Here is a tiny trained network, its code and every weight. The questions are about switching its units off for an input and a class, where a switched-off unit gives its printed mean instead of its output.

import numpy as np


def w(rows, s, z=0):
    codes = np.array(rows[::2]) - 128.0
    scale = np.full(codes.shape[1], s)
    scale[-1] = z or s
    return codes * scale


def f(y):
    return y / 2 * (1 + np.tanh(0.7978845608 * (y + 0.044715 * y**3)))


def log_softmax(a):
    a = a - a.max(-1, keepdims=True)
    return a - np.log(np.exp(a).sum(-1, keepdims=True))


def net(x, mask):
    res = np.array(x, float).reshape(1, 6) / 4 @ E
    y = f(res @ A[0][:, :-1].T + A[0][:, -1])
    res = res + np.where(mask, y, B[0][:, -1]) @ B[0][:, :-1]
    return log_softmax(res[-1] @ U[:, :-1].T + U[:, -1])


A, B = {}, {}
E = w([
[125,237,164,64,144,81,97,137,64,166,199],'x0',
[227,166,176,116,110,56,2,215,134,135,89],'x1',
[185,161,110,118,116,167,155,103,80,159,67],'x2',
[57,48,144,78,156,110,117,112,85,145,57],'x3',
[158,99,73,167,78,53,187,206,72,177,135],'x4',
[37,160,235,189,81,145,124,91,130,205,112],'x5',
],0.0091)
A[0] = w([
[148,181,117,144,101,128,157,120,188,121,141,1],'N0',
[178,93,86,125,199,96,118,100,116,124,154,14],'N1',
[155,199,78,217,96,137,125,83,151,123,186,47],'N2',
[133,169,177,43,254,217,114,68,177,67,129,85],'N3',
[101,168,128,69,112,148,121,136,85,129,185,27],'N4',
[110,182,99,71,151,119,110,122,39,193,176,37],'N5',
[120,115,76,149,107,80,166,150,72,204,201,44],'N6',
[135,193,109,179,93,139,129,146,178,88,217,57],'N7',
[173,135,55,45,190,188,113,125,117,26,171,118],'N8',
[77,169,198,209,79,142,107,59,161,221,125,86],'N9',
[171,106,116,197,101,185,133,127,190,102,108,115],'N10',
[131,196,178,84,203,112,139,136,119,139,201,216],'N11',
[56,42,149,68,176,47,119,144,146,139,140,67],'N12',
[105,176,60,131,163,164,233,88,92,162,116,53],'N13',
[1,116,91,113,114,118,168,112,150,58,226,81],'N14',
[124,67,57,137,70,55,193,166,63,128,118,172],'N15',
[93,123,132,56,125,120,136,93,47,143,42,52],'N16',
],0.0084,0.0054)
B[0] = w([
[66,159,131,183,126,141,114,139,66,82,56,130],'N0',
[23,155,232,170,255,119,165,198,84,78,114,145],'N1',
[130,192,126,107,84,176,126,119,54,99,143,159],'N2',
[85,189,101,192,112,87,96,95,172,162,165,252],'N3',
[69,57,121,211,144,154,144,114,137,101,80,152],'N4',
[97,60,153,171,76,141,154,118,171,87,61,182],'N5',
[118,140,99,186,130,111,113,94,145,220,154,166],'N6',
[119,153,55,91,82,155,122,97,65,40,89,166],'N7',
[59,120,208,91,125,116,172,183,114,123,212,236],'N8',
[94,141,213,88,125,101,190,171,121,104,201,223],'N9',
[94,49,108,126,82,151,95,120,126,128,110,177],'N10',
[151,49,130,138,59,150,130,111,169,114,102,225],'N11',
[119,156,58,49,75,138,122,79,56,48,133,185],'N12',
[199,135,153,119,70,41,66,189,148,82,72,193],'N13',
[164,137,167,97,83,95,78,171,158,111,98,206],'N14',
[96,151,136,157,97,120,115,108,148,167,184,215],'N15',
[127,186,87,89,46,155,126,108,64,88,127,190],'N16',
],0.011)
U = w([
[95,133,169,129,152,125,186,174,96,122,161,26],'0',
[116,163,86,113,115,160,117,102,56,99,121,93],'1',
[169,143,159,122,129,76,34,188,141,116,89,48],'2',
[91,165,103,178,146,124,106,96,151,163,154,113],'3',
[95,49,119,160,125,171,152,119,148,110,94,85],'4',
[144,129,121,99,117,139,128,125,128,130,145,231],'5',
[151,145,102,111,178,118,192,99,194,151,119,182],'6',
[170,165,90,111,249,182,216,85,145,119,93,4],'7',
],0.017,0.014)

Each question gives the input, the list of numbers given to net, and the class t.
The units are the neurons (one row each of A and B). Each row of codes is followed by its name. A weight is (code - 128) times the scale printed after its matrix; where a second scale follows, it is the last column's (A, B and U).
mask holds one flag per neuron, in row order. A switched-off neuron (its flag False) gives its mean, the last column of its row in B, instead of its output. The means were averaged over made-up inputs and are rounded, as every weight is.
A unit's drop is (log p(t) with every unit on - log p(t) with that unit switched off) / (log p(t) with every unit on - log p(t) with every unit switched off).
The circuit of an input: a set's keep is (log p(t) with only the set's units on - log p(t) with every unit switched off) / (log p(t) with every unit on - log p(t) with every unit switched off). Starting from the 12 units with the biggest drops (on a tie, the unit counted first), units are removed one at a time, each time the one whose removal leaves the highest keep (on an exact tie, the one counted first), for as long as the keep stays at least 0.8.
circuit, biggest first: the units of the circuit, biggest drop first
top k neurons: the k neurons with the biggest drops, biggest first
drop of u: that unit's drop, to one decimal
input [0,6,-7,-8,-8,7], class 1: circuit, biggest first	N7
input [-7,-6,8,-1,6,-6], class 5: top 3 neurons	N13; N15; N14
input [7,7,-2,0,8,-2], class 3: circuit, biggest first	N6; N13
input [-5,-7,-3,-4,-2,-8], class 0: top 2 neurons	N8; N1
input [5,-1,-5,4,0,4], class 4: circuit, biggest first	N11; N5
input [0,2,4,5,7,3], class 3: top 2 neurons	N15; N6
input [8,5,-3,1,-7,-6], class 4: circuit, biggest first	N11; N5; N4
input [-4,-5,3,-7,8,-3], class 3: top 2 neurons	N15; N6
input [5,-5,0,-7,0,-5], class 1: top 4 neurons	N7; N2; N9; N0
input [-8,-8,-2,5,-2,-4], class 2: circuit, biggest first	N14; N13
input [0,7,5,-7,4,6], class 1: circuit, biggest first	N2; N13
input [-1,4,1,-6,2,3], class 1: circuit, biggest first	N7; N2
input [5,1,-5,2,-1,-1], class 4: top 2 neurons	N11; N13
input [6,6,4,0,7,2], class 3: top 3 neurons	N6; N13; N14
input [5,7,-4,-5,2,8], class 0: circuit, biggest first	N9
input [-2,7,8,-7,-8,-3], class 3: circuit, biggest first	N3; N13
input [0,-1,1,4,7,-8], class 0: top 2 neurons	N1; N3
input [4,-8,7,2,8,4], class 2: top 2 neurons	N13; N3
input [1,-8,-1,6,-6,-6], class 2: top 2 neurons	N14; N13
input [-3,-5,-6,-6,7,-4], class 3: top 2 neurons	N6; N15
input [8,8,-1,-8,3,-6], class 1: top 4 neurons	N7; N2; N13; N14
input [0,3,-3,6,7,-1], class 3: circuit, biggest first	N15
input [8,2,-2,6,-2,6], class 4: circuit, biggest first	N5; N11
input [8,-6,0,3,7,-4], class 4: top 3 neurons	N5; N4; N3
input [-4,-5,0,8,-2,8], class 0: top 2 neurons	N9; N7
input [-8,7,-1,1,7,-6], class 4: circuit, biggest first	N13; N10
input [7,-2,7,4,2,-1], class 4: circuit, biggest first	N5
input [3,-1,3,-8,3,7], class 1: drop of N2	1.2
